[[125 129 132 128 125 130 122]
 [124 127 109 105 115 122 124]
 [126 138 132 128 130 137 123]
 [119 117 129 130 131 119 129]
 [119 113 133 134 134 119 129]
 [130 121 109 120 134 121 147]
 [128 128 113 113 122 123 132]
 [132 136 132 128 121 132 120]]
=>
[[132 128 130 119 119 126 124 125]
 [136 128 121 113 117 138 127 129]
 [132 113 109 133 129 132 109 132]
 [128 113 120 134 130 128 105 128]
 [121 122 134 134 131 130 115 125]
 [132 123 121 119 119 137 122 130]
 [120 132 147 129 129 123 124 122]]

[[134 125 132 107 119 130 132 121 119 132 149 119 130]
 [129 125 120 125 124 133 145 138 127 131 130 139 127]
 [135 134 134 120 116 136 133 132 129 147 142 126 133]
 [131 127 142 110 130 119 121 114 126 118 135 131 139]
 [121 119 121 134 140 118 117 118 122 106 118 118 119]
 [121 122 124 136 140 119 118 121 126 109 116 124 122]
 [134 138 146 119 123 128 124 125 135 140 134 136 142]]
=>
[[134 121 121 131 135 129 134]
 [138 122 119 127 134 125 125]
 [146 124 121 142 134 120 132]
 [119 136 134 110 120 125 107]
 [123 140 140 130 116 124 119]
 [128 119 118 119 136 133 130]
 [124 118 117 121 133 145 132]
 [125 121 118 114 132 138 121]
 [135 126 122 126 129 127 119]
 [140 109 106 118 147 131 132]
 [134 116 118 135 142 130 149]
 [136 124 118 131 126 139 119]
 [142 122 119 139 133 127 130]]

[[107 149 116 121 148]
 [133 107 152 111 135]
 [108 150 114 136 137]
 [125 122 146 102 149]
 [148 116 122 147 106]
 [143 104 150 118 129]
 [126 117 150 103 141]
 [152 111 127 142 106]]
=>
[[152 126 143 148 125 108 133 107]
 [111 117 104 116 122 150 107 149]
 [127 150 150 122 146 114 152 116]
 [142 103 118 147 102 136 111 121]
 [106 141 129 106 149 137 135 148]]

[[128 127 128 128 128]
 [135 149 142 141 122]
 [125 140 138 150 108]
 [126 142 139 151 108]
 [128 129 128 128 128]
 [128 134 132 135 122]
 [132 147 141 145 116]
 [129 136 134 136 122]
 [129 134 132 134 123]]
=>
[[129 129 132 128 128 126 125 135 128]
 [134 136 147 134 129 142 140 149 127]
 [132 134 141 132 128 139 138 142 128]
 [134 136 145 135 128 151 150 141 128]
 [123 122 116 122 128 108 108 122 128]]

[[133 125 134 123 145]
 [143 124 129 125 129]
 [134 125 134 123 144]
 [135 129 115 134  98]
 [119 132 124 132 117]
 [115 134 117 137 102]
 [131 128 125 130 117]
 [125 130 128 131 116]
 [143 124 128 125 126]
 [140 122 140 120 151]]
=>
[[140 143 125 131 115 119 135 134 143 133]
 [122 124 130 128 134 132 129 125 124 125]
 [140 128 128 125 117 124 115 134 129 134]
 [120 125 131 130 137 132 134 123 125 123]
 [151 126 116 117 102 117  98 144 129 145]]

[[130 130 112 130 123 135 117]
 [127 125 106 131 122 139 111]
 [130 124 119 126 124 135 119]]
=>
[[130 127 130]
 [124 125 130]
 [119 106 112]
 [126 131 130]
 [124 122 123]
 [135 139 135]
 [119 111 117]]

[[137 156]
 [108 152]
 [142 154]
 [104 113]
 [140 106]
 [152 135]
 [103 117]
 [141 153]
 [153 134]]
=>
[[153 141 103 152 140 104 142 108 137]
 [134 153 117 135 106 113 154 152 156]]
---
[[128 130 125 129 130]
 [119 113 141 136 116]
 [134 140 110 115 140]
 [131 125 143 139 120]
 [127 132 130 131 123]
 [115 114 141 128 112]
 [121 114 142 137 117]
 [130 129 123 137 129]
 [124 129 130 125 124]
 [138 132 124 144 135]
 [136 121 139 151 126]]
=>
[[130 128 130 125 129]
 [116 119 113 141 136]
 [140 134 140 110 115]
 [120 131 125 143 139]
 [123 127 132 130 131]
 [112 115 114 141 128]
 [117 121 114 142 137]
 [129 130 129 123 137]
 [124 124 129 130 125]
 [135 138 132 124 144]
 [126 136 121 139 151]]

[[131 125 142 135 132 128 133 130 140 124 116 132 126 119 130]
 [127 112 143 124 128 122 130 131 137 139 120 131 133 132 131]
 [132 123 142 134 133 126 131 130 140 125 116 131 127 118 131]
 [124 112 143 123 127 122 129 131 137 142 121 131 134 133 132]
 [133 135 137 138 138 133 133 128 144 101 111 133 125 113 127]]
=>
[[130 131 125 142 135 132 128 133 130 140 124 116 132 126 119]
 [131 127 112 143 124 128 122 130 131 137 139 120 131 133 132]
 [131 132 123 142 134 133 126 131 130 140 125 116 131 127 118]
 [132 124 112 143 123 127 122 129 131 137 142 121 131 134 133]
 [127 133 135 137 138 138 133 133 128 144 101 111 133 125 113]]

[[121 122 149 142]
 [117 113 123 147]
 [105 122 142 111]
 [113 135 108 122]]
=>
[[142 121 122 149]
 [147 117 113 123]
 [111 105 122 142]
 [122 113 135 108]]

[[148 113 108 144 145 101]
 [115 114 114 115 115 114]
 [113 113 113 113 113 113]
 [114 114 114 114 115 114]
 [114 113 113 114 114 113]
 [127 128 128 127 128 128]
 [126 119 102 140 109 115]
 [123 125 124 124 122 126]]
=>
[[101 148 113 108 144 145]
 [114 115 114 114 115 115]
 [113 113 113 113 113 113]
 [114 114 114 114 114 115]
 [113 114 113 113 114 114]
 [128 127 128 128 127 128]
 [115 126 119 102 140 109]
 [126 123 125 124 124 122]]

[[128 134 115]
 [144 106 138]
 [124 133 126]
 [124 138 115]
 [121 120 141]
 [135 128 123]]
=>
[[115 128 134]
 [138 144 106]
 [126 124 133]
 [115 124 138]
 [141 121 120]
 [123 135 128]]

[[125 130 126 123 126 130 120 128 119 127 133 129 124 128]
 [137 126 129 133 132 129 154 124 148 132 120 125 143 125]]
=>
[[128 125 130 126 123 126 130 120 128 119 127 133 129 124]
 [125 137 126 129 133 132 129 154 124 148 132 120 125 143]]

[[151 129 142 100]
 [134  98 121 105]]
=>
[[100 151 129 142]
 [105 134  98 121]]
